Here is a tiny trained network, its code and every weight. The questions are about switching its units off for an input and a class, where a switched-off unit gives its printed mean instead of its output.

import numpy as np


def w(rows, s, z=0):
    codes = np.array(rows[::2]) - 128.0
    scale = np.full(codes.shape[1], s)
    scale[-1] = z or s
    return codes * scale


def f(y):
    return np.maximum(y, 0)


def log_softmax(a):
    a = a - a.max(-1, keepdims=True)
    return a - np.log(np.exp(a).sum(-1, keepdims=True))


def net(x, mask):
    res = np.array(x, float).reshape(1, 8) / 4 @ E
    y = f(res @ A[0][:, :-1].T + A[0][:, -1])
    res = res + np.where(mask, y, B[0][:, -1]) @ B[0][:, :-1]
    return log_softmax(res[-1] @ U[:, :-1].T + U[:, -1])


A, B = {}, {}
E = w([
[147,138,110,143,140,122,132,165,151,121,114,122],'x0',
[135,96,146,156,132,136,111,102,158,147,140,120],'x1',
[122,127,140,108,119,130,124,122,114,131,130,113],'x2',
[145,130,134,99,117,128,143,127,124,131,149,126],'x3',
[104,134,145,98,120,147,106,137,78,140,98,98],'x4',
[202,110,210,122,111,2,51,148,99,60,90,207],'x5',
[175,247,159,84,232,192,106,19,176,79,87,122],'x6',
[106,103,125,116,145,128,108,110,145,130,136,151],'x7',
],0.01)
A[0] = w([
[213,230,181,86,237,187,93,58,150,88,109,122,5],'N0',
[33,137,2,146,135,213,187,108,152,155,173,38,202],'N1',
[197,118,199,107,74,74,50,132,126,19,120,139,164],'N2',
[88,114,108,92,155,133,130,112,101,146,130,133,105],'N3',
[105,33,86,152,92,51,149,202,73,197,180,101,86],'N4',
[139,127,136,179,89,147,150,126,163,126,111,163,102],'N5',
[142,80,92,160,124,110,141,154,50,155,177,150,88],'N6',
[169,95,236,146,147,33,48,161,100,70,90,184,163],'N7',
[152,112,184,103,116,129,129,124,111,115,144,142,117],'N8',
[145,124,227,159,127,54,105,136,99,130,97,189,139],'N9',
[73,111,97,114,178,153,185,123,142,180,157,97,120],'N10',
[95,46,107,148,58,111,135,214,104,160,156,159,79],'N11',
],0.0065,0.0021)
B[0] = w([
[72,92,213,172,78,235,173,38,188,48,39,190,247],'N0',
[185,175,56,72,153,60,36,203,92,189,240,59,254],'N1',
[125,140,111,89,141,136,120,161,91,254,202,125,218],'N2',
[167,136,123,90,157,143,141,134,135,139,116,126,144],'N3',
[69,116,198,145,44,150,159,117,195,32,91,163,234],'N4',
[117,162,117,107,187,113,116,126,109,124,114,125,141],'N5',
[142,80,120,150,133,130,195,86,168,159,32,167,179],'N6',
[183,126,79,37,179,52,94,150,100,180,196,39,240],'N7',
[170,161,84,157,159,115,129,144,131,128,167,105,150],'N8',
[107,222,82,132,131,132,88,147,103,199,172,156,201],'N9',
[153,146,120,132,137,89,66,142,118,161,127,115,187],'N10',
[72,108,219,169,110,186,165,48,163,73,60,165,221],'N11',
],0.0069,0.013)
U = w([
[216,169,7,81,145,87,81,201,76,254,219,104,252],'0',
[62,139,201,133,90,153,170,93,160,36,10,180,4],'1',
],0.0068,0.00037)

Each question gives the input, the list of numbers given to net, and the class t.
The units are the neurons (one row each of A and B). Each row of codes is followed by its name. A weight is (code - 128) times the scale printed after its matrix; where a second scale follows, it is the last column's (A, B and U).
mask holds one flag per neuron, in row order. A switched-off neuron (its flag False) gives its mean, the last column of its row in B, instead of its output. The means were averaged over made-up inputs and are rounded, as every weight is.
A unit's drop is (log p(t) with every unit on - log p(t) with that unit switched off) / (log p(t) with every unit on - log p(t) with every unit switched off).
most important unit: the unit with the biggest drop
top k neurons: the k neurons with the biggest drops, biggest first
drop when u is switched off: that unit's drop, to one decimal
input [-7,-2,3,-4,8,-7,-8,4], class 1: most important unit	N4
input [-8,-5,2,-6,7,4,4,0], class 0: top 4 neurons	N4, N11, N7, N2
input [-7,0,3,6,-2,4,4,-6], class 0: top 3 neurons	N4, N11, N2
input [6,-2,-5,6,-2,-7,8,-5], class 1: top 3 neurons	N0, N7, N2
input [-8,-6,-4,-5,0,6,6,-7], class 0: top 4 neurons	N7, N2, N4, N11
input [8,-1,5,-4,4,3,-4,8], class 1: top 4 neurons	N1, N11, N4, N10
input [-5,-6,4,6,-4,7,6,-2], class 0: top 2 neurons	N7, N2
input [-7,-4,2,6,-1,8,7,-6], class 0: top 2 neurons	N7, N2
input [6,7,2,-4,-1,2,-4,0], class 1: drop when N1 is switched off	0.6
input [5,4,8,-1,-4,5,-8,5], class 1: drop when N4 is switched off	0.9
input [-1,-5,4,3,-2,4,3,3], class 0: drop when N11 is switched off	0.1
